Below is a small trained network, with its code and all its weights. Each question gives an input and a class and asks what happens when units are switched off, that is, made to give their printed mean instead of their output.

import numpy as np


def w(rows, s, z=0):
    codes = np.array(rows[::2]) - 128.0
    scale = np.full(codes.shape[1], s)
    scale[-1] = z or s
    return codes * scale


def f(y):
    return y / 2 * (1 + np.tanh(0.7978845608 * (y + 0.044715 * y**3)))


def log_softmax(a):
    a = a - a.max(-1, keepdims=True)
    return a - np.log(np.exp(a).sum(-1, keepdims=True))


def net(x, mask):
    res = np.array(x, float).reshape(1, 3) / 4 @ E
    y = f(res @ A[0][:, :-1].T + A[0][:, -1])
    res = res + np.where(mask, y, B[0][:, -1]) @ B[0][:, :-1]
    return log_softmax(res[-1] @ U[:, :-1].T + U[:, -1])


A, B = {}, {}
E = w([
[174,52,249],'x0',
[228,154,99],'x1',
[128,129,129],'x2',
],0.012)
A[0] = w([
[82,58,219,121],'N1',
[70,132,70,110],'N2',
[132,102,105,220],'N3',
[139,233,68,122],'N4',
[65,178,182,78],'N5',
[30,40,108,102],'N6',
[105,98,125,233],'N7',
[112,198,75,120],'N8',
[167,135,112,78],'N9',
[165,185,71,204],'N10',
[116,128,168,254],'N11',
[202,167,109,96],'N12',
[149,77,130,217],'N13',
[155,63,171,112],'N14',
[8,124,193,154],'N15',
],0.011,0.0081)
B[0] = w([
[103,115,126,236],'N1',
[125,34,196,192],'N2',
[153,65,67,192],'N3',
[140,72,172,249],'N4',
[217,185,196,142],'N5',
[254,131,180,186],'N6',
[149,99,63,201],'N7',
[82,50,164,220],'N8',
[156,189,168,134],'N9',
[143,67,123,254],'N10',
[144,79,86,227],'N11',
[192,139,199,182],'N12',
[122,44,85,205],'N13',
[58,60,161,202],'N14',
[197,121,116,226],'N15',
],0.0097,0.0092)
U = w([
[206,134,179,235],'0',
[127,85,79,226],'1',
[63,75,179,38],'2',
[99,121,17,208],'3',
[183,251,141,36],'4',
[107,171,118,1],'5',
[120,182,167,10],'6',
[121,203,131,19],'7',
],0.016,0.0052)

Each question gives the input, the list of numbers given to net, and the class t.
The units are the neurons (one row each of A and B). Each row of codes is followed by its name. A weight is (code - 128) times the scale printed after its matrix; where a second scale follows, it is the last column's (A, B and U).
mask holds one flag per neuron, in row order. A switched-off neuron (its flag False) gives its mean, the last column of its row in B, instead of its output. The means were averaged over made-up inputs and are rounded, as every weight is.
A unit's drop is (log p(t) with every unit on - log p(t) with that unit switched off) / (log p(t) with every unit on - log p(t) with every unit switched off).
The circuit of an input: a set's keep is (log p(t) with only the set's units on - log p(t) with every unit switched off) / (log p(t) with every unit on - log p(t) with every unit switched off). Starting from the 12 units with the biggest drops (on a tie, the unit counted first), units are removed one at a time, each time the one whose removal leaves the highest keep (on an exact tie, the one counted first), for as long as the keep stays at least 0.8.
circuit, biggest first: the units of the circuit, biggest drop first
top k neurons: the k neurons with the biggest drops, biggest first
drop of u: that unit's drop, to one decimal
input [-6,-6,-3], class 0: circuit, biggest first	N6, N5
input [3,4,6], class 1: circuit, biggest first	N6, N4
input [-3,0,-3], class 3: circuit, biggest first	N6, N12
input [4,-4,3], class 0: circuit, biggest first	N15
input [-2,3,-2], class 3: circuit, biggest first	N6, N2
input [-5,-7,6], class 0: circuit, biggest first	N6, N5
input [5,-8,-7], class 0: top 2 neurons	N6, N15
input [-6,3,2], class 2: top 2 neurons	N8, N4
input [-6,-5,4], class 2: top 2 neurons	N2, N8
input [5,1,-8], class 1: circuit, biggest first	N4, N13, N12
input [6,3,-2], class 2: top 2 neurons	N14, N15
input [6,-6,-8], class 1: circuit, biggest first	N15, N11, N7
input [-7,-6,5], class 2: top 2 neurons	N2, N8
input [6,3,0], class 2: top 2 neurons	N14, N15
input [-5,8,-8], class 0: circuit, biggest first	N12
input [-7,-7,1], class 0: top 3 neurons	N6, N15, N5
input [3,-7,-4], class 0: drop of N15	0.1
input [7,3,-7], class 1: drop of N4	0.3
input [5,-6,-8], class 1: drop of N12	0.2
input [4,-6,-6], class 0: circuit, biggest first	N6
